Below is a small trained network, with its code and all its weights. Each question gives an input and a target symbol and asks what happens when units are switched off, that is, made to give their printed mean instead of their output.

import numpy as np


def w(rows, s, z=0):
    codes = np.array(rows[::2]) - 128.0
    scale = np.full(codes.shape[1], s)
    scale[-1] = z or s
    return codes * scale


def norm(h):
    return h / np.sqrt((h * h).mean(-1, keepdims=True) + 1e-5)


def f(y):
    return np.maximum(y, 0)


def softmax(a):
    e = np.exp(a - a.max(-1, keepdims=True))
    return e / e.sum(-1, keepdims=True)


def log_softmax(a):
    a = a - a.max(-1, keepdims=True)
    return a - np.log(np.exp(a).sum(-1, keepdims=True))


def net(x, mask):
    ids = ['ΓΔΘΞΠΨΩαβεζημστφ'.index(c) for c in x.split()]
    T = len(ids)
    res = E[ids] + P[:T]
    u = 0
    for l in range(3):
        q, k, v = (norm(res) @ M[l].T for M in (Q, K, V))
        z = softmax(np.where(np.tri(T) > 0, q @ k.T / 4**0.5, -1e9)) @ v
        res = res + np.where(mask[u], z, O[l][:, -1]) @ O[l][:, :-1]
        u += 1
        y = f(norm(res) @ A[l][:, :-1].T + A[l][:, -1])
        res = res + np.where(mask[u : u + 4], y, B[l][:, -1]) @ B[l][:, :-1]
        u += 4
    return log_softmax(norm(res)[-1] @ U[:, :-1].T + U[:, -1])


Q, K, V, O, A, B = {}, {}, {}, {}, {}, {}
E = w([
[157,184,84,139,141,83,82,19],'Γ',
[84,219,131,185,132,80,100,92],'Δ',
[206,98,154,74,157,95,98,137],'Θ',
[20,100,146,204,146,199,127,161],'Ξ',
[202,104,101,223,161,169,194,189],'Π',
[94,76,128,62,24,115,85,77],'Ψ',
[155,150,124,189,78,166,164,197],'Ω',
[151,74,103,91,130,148,159,25],'α',
[176,224,77,125,104,80,123,147],'β',
[167,155,121,128,112,186,161,106],'ε',
[224,146,100,53,49,68,102,171],'ζ',
[109,180,118,145,167,148,49,130],'η',
[116,93,161,207,93,122,69,89],'μ',
[133,204,9,185,21,194,182,87],'σ',
[138,124,127,147,116,87,157,142],'τ',
[132,76,145,84,125,158,35,35],'φ',
],0.014)
P = w([
[117,98,80,109,76,137,129,174],'0',
[235,158,245,116,76,91,204,43],'1',
[143,136,67,133,167,117,109,85],'2',
[230,155,234,115,85,95,192,62],'3',
[146,139,72,136,184,120,118,95],'4',
[234,153,237,118,92,104,206,66],'5',
[144,139,69,138,189,125,125,104],'6',
[231,165,231,115,93,107,196,70],'7',
[141,142,75,135,197,127,127,100],'8',
[230,160,223,128,82,101,200,83],'9',
[138,144,70,134,197,131,131,98],'10',
],0.012)
Q[0] = w([
[138,118,176,204,97,113,141,134],'L0H1',
[119,21,99,137,184,144,178,149],'L0H1',
[51,89,15,125,216,115,124,151],'L0H1',
[166,149,49,232,166,176,2,100],'L0H1',
],0.0067)
K[0] = w([
[36,170,150,179,152,112,159,160],'L0H1',
[195,115,188,138,254,114,176,116],'L0H1',
[228,21,92,186,235,69,132,50],'L0H1',
[156,112,26,197,173,198,70,105],'L0H1',
],0.0063)
V[0] = w([
[96,205,172,165,174,152,149,139],'L0H1',
[158,99,4,227,60,79,90,115],'L0H1',
[197,149,196,194,97,100,84,146],'L0H1',
[253,81,213,55,114,169,145,94],'L0H1',
],0.0044)
O[0] = w([
[146,85,137,124,1,34,44,140,55],'L0H1',
[148,119,133,186,105,176,176,165,253],'L0H1',
[124,190,128,88,162,153,43,7,144],'L0H1',
[193,207,158,179,118,85,79,138,191],'L0H1',
],0.0076,0.0038)
A[0] = w([
[185,130,231,182,30,111,138,75,151],'L0N1',
[148,121,57,62,154,76,153,140,2],'L0N2',
[62,157,50,210,106,111,142,129,127],'L0N3',
[152,120,45,254,140,161,165,80,172],'L0N4',
],0.0079,0.0021)
B[0] = w([
[186,149,172,37,180,180,176,51,254],'L0N1',
[173,95,78,69,94,1,125,152,140],'L0N2',
[140,190,225,202,119,39,89,113,164],'L0N3',
[39,119,156,38,177,114,68,83,243],'L0N4',
],0.0079,0.0096)
Q[1] = w([
[142,203,227,42,148,161,217,85],'L1H1',
[189,130,207,90,62,79,166,62],'L1H1',
[160,164,160,93,117,196,203,155],'L1H1',
[188,118,177,145,1,94,194,85],'L1H1',
],0.007)
K[1] = w([
[58,154,91,66,68,152,253,163],'L1H1',
[168,116,99,109,20,68,251,156],'L1H1',
[118,106,109,136,108,147,209,185],'L1H1',
[116,99,113,106,2,126,137,175],'L1H1',
],0.0085)
V[1] = w([
[143,81,111,79,147,145,105,67],'L1H1',
[40,196,65,93,185,87,97,110],'L1H1',
[49,64,51,129,150,243,143,182],'L1H1',
[101,14,21,47,189,120,255,81],'L1H1',
],0.0056)
O[1] = w([
[152,118,53,194,174,116,122,57,252],'L1H1',
[172,173,134,50,172,97,145,34,199],'L1H1',
[212,140,78,85,115,142,28,254,15],'L1H1',
[176,63,17,88,80,51,206,120,176],'L1H1',
],0.0065,0.0036)
A[1] = w([
[162,2,141,90,47,160,145,56,56],'L1N1',
[208,19,145,109,132,180,148,88,70],'L1N2',
[245,117,104,192,159,103,165,135,215],'L1N3',
[92,94,109,72,195,52,171,197,4],'L1N4',
],0.0069,0.0019)
B[1] = w([
[77,134,96,138,100,96,218,188,228],'L1N1',
[117,207,75,255,154,100,143,159,255],'L1N2',
[129,50,178,83,65,172,70,75,201],'L1N3',
[92,71,235,144,192,125,150,144,147],'L1N4',
],0.0088,0.0054)
Q[2] = w([
[6,104,71,109,209,27,2,163],'L2H1',
[118,93,120,175,136,223,195,10],'L2H1',
[141,115,220,108,92,191,241,90],'L2H1',
[98,218,145,114,206,241,184,150],'L2H1',
],0.0086)
K[2] = w([
[116,190,134,126,202,43,147,59],'L2H1',
[96,83,90,131,113,199,113,95],'L2H1',
[70,62,179,114,48,208,143,151],'L2H1',
[92,172,150,88,156,247,127,150],'L2H1',
],0.011)
V[2] = w([
[146,22,44,219,55,205,151,19],'L2H1',
[63,198,200,162,148,31,152,77],'L2H1',
[254,176,140,65,164,130,213,97],'L2H1',
[87,215,32,78,160,174,90,92],'L2H1',
],0.0064)
O[2] = w([
[173,93,253,192,62,106,127,111,152],'L2H1',
[241,166,133,177,111,130,208,185,144],'L2H1',
[69,157,73,68,36,238,125,208,153],'L2H1',
[120,47,147,90,149,255,139,110,253],'L2H1',
],0.0087,0.0052)
A[2] = w([
[108,135,133,150,255,127,97,151,250],'L2N1',
[46,36,67,239,175,129,105,116,136],'L2N2',
[158,168,194,90,128,126,198,80,253],'L2N3',
[149,73,54,181,133,187,45,114,137],'L2N4',
],0.0094,0.0039)
B[2] = w([
[150,116,180,101,62,108,150,139,183],'L2N1',
[147,182,131,136,136,207,250,89,148],'L2N2',
[91,97,80,159,124,129,69,199,248],'L2N3',
[213,149,100,232,174,131,108,125,151],'L2N4',
],0.012,0.016)
U = w([
[112,140,198,174,43,161,115,227,210],'Γ',
[62,60,101,194,37,124,188,155,171],'Δ',
[94,243,158,199,106,63,119,94,163],'Θ',
[106,64,151,121,205,11,168,164,255],'Ξ',
[85,161,80,116,218,56,66,38,82],'Π',
[165,39,110,182,141,92,11,171,127],'Ψ',
[181,209,215,88,231,131,73,150,46],'Ω',
[191,90,128,69,16,94,124,94,160],'α',
[83,188,210,105,91,176,240,142,108],'β',
[89,66,84,38,157,213,82,130,115],'ε',
[23,165,82,212,120,133,59,124,137],'ζ',
[56,61,82,94,201,106,253,83,77],'η',
[201,150,127,245,212,156,181,107,102],'μ',
[216,21,208,63,173,150,187,181,7],'σ',
[155,223,50,115,154,80,139,154,209],'τ',
[65,47,244,131,104,128,116,41,137],'φ',
],0.0076,0.0035)

Each question gives the input, a string of symbols that net reads in full, and the target symbol t.
The units are the heads (4 rows each of Q, K, V and O) and the neurons (one row each of A and B). Each row of codes is followed by its name. A weight is (code - 128) times the scale printed after its matrix; where a second scale follows, it is the last column's (O, A, B and U).
mask holds one flag per unit, layer by layer, with each layer's heads first. A switched-off unit (its flag False) gives its mean, the last column of its rows in O or B, instead of its output. The means were averaged over made-up inputs and are rounded, as every weight is.
A unit's drop is (log p(t) with every unit on - log p(t) with that unit switched off) / (log p(t) with every unit on - log p(t) with every unit switched off).
The circuit of an input: a set's keep is (log p(t) with only the set's units on - log p(t) with every unit switched off) / (log p(t) with every unit on - log p(t) with every unit switched off). Starting from the 12 units with the biggest drops (on a tie, the unit counted first), units are removed one at a time, each time the one whose removal leaves the highest keep (on an exact tie, the one counted first), for as long as the keep stays at least 0.8.
circuit, biggest first: the units of the circuit, biggest drop first
most important unit: the unit with the biggest drop
top k neurons: the k neurons with the biggest drops, biggest first
top k neurons in layer l: the k neurons of layer l with the biggest drops, biggest first
input Ω φ μ ε Ω φ σ μ Ψ Θ, target Ω: most important unit -> L1H1
input ε φ ε α φ η Δ Γ, target ε: circuit, biggest first -> (L0N1, L2H1, L1H1)
input σ Ω ε μ τ ζ φ τ ε φ Δ, target Θ: circuit, biggest first -> (L0N3, L2N1)
input σ ε α φ, target σ: top 3 neurons in layer 0 -> (L0N1, L0N3, L0N4)
input φ α φ Γ ε, target ε: circuit, biggest first -> (L0N4, L1N2, L2H1)
input Π φ Δ φ φ β, target Π: top 2 neurons -> (L0N1, L0N4)
input σ φ τ φ μ, target φ: circuit, biggest first -> (L0N4, L2N1)
input φ Π μ η, target φ: circuit, biggest first -> (L1H1, L2H1, L0N1, L0N3)
input β ε Γ φ, target β: circuit, biggest first -> (L2H1, L1H1)
input φ β η Ω φ τ μ φ Π, target σ: top 4 neurons -> (L0N4, L2N1, L1N2, L0N3)
input ε φ ε Ω φ α φ σ, target ε: circuit, biggest first -> (L0N1, L1H1, L2H1)
input Ψ φ η φ φ β Θ η, target Ψ: top 2 neurons -> (L0N4, L1N3)
input η Π τ η Δ φ φ τ, target η: top 4 neurons -> (L0N1, L1N2, L0N4, L0N3)
input Ξ β φ φ η η φ Ω φ β, target Ξ: most important unit -> L2H1
input φ φ ε Ω ζ ε ζ φ α Γ, target φ: top 2 neurons in layer 0 -> (L0N1, L0N4)
input η μ Ψ ε, target η: top 3 neurons -> (L0N1, L0N3, L1N2)
input φ Ξ τ Ω φ τ φ Θ μ, target φ: top 2 neurons -> (L0N4, L1N2)
input Δ η τ τ Ψ φ α φ, target Δ: top 2 neurons -> (L0N3, L1N1)
input μ ε μ φ, target μ: top 2 neurons -> (L1N2, L0N3)
input ε β η Ω, target ε: most important unit -> L0N1
input μ τ η φ φ φ μ τ Ω Θ, target μ: circuit, biggest first -> (L0N4, L2N1)
input Ω φ Π φ φ τ φ φ Δ φ, target Ω: circuit, biggest first -> (L0N1, L1H1, L2H1)
input Ξ ζ ε ε Π Ψ τ ε, target Ξ: circuit, biggest first -> (L2H1, L0H1, L1H1, L0N3)
input φ τ ε φ Π Ω τ Ω, target φ: top 2 neurons -> (L0N1, L0N4)
input β β ε η φ η ε ε φ α, target β: circuit, biggest first -> (L2H1, L1H1)
input ζ η μ Ψ ε τ μ Ω φ τ, target ζ: top 2 neurons -> (L2N3, L0N4)
input φ τ ε Π Δ φ φ φ σ Ω σ, target ζ: top 3 neurons -> (L0N3, L0N4, L1N2)
input Δ ε Θ, target Ψ: circuit, biggest first -> (L0N1)
input φ φ Γ μ Π φ α Θ Ω, target Γ: top 4 neurons -> (L0N3, L0N1, L2N1, L0N4)
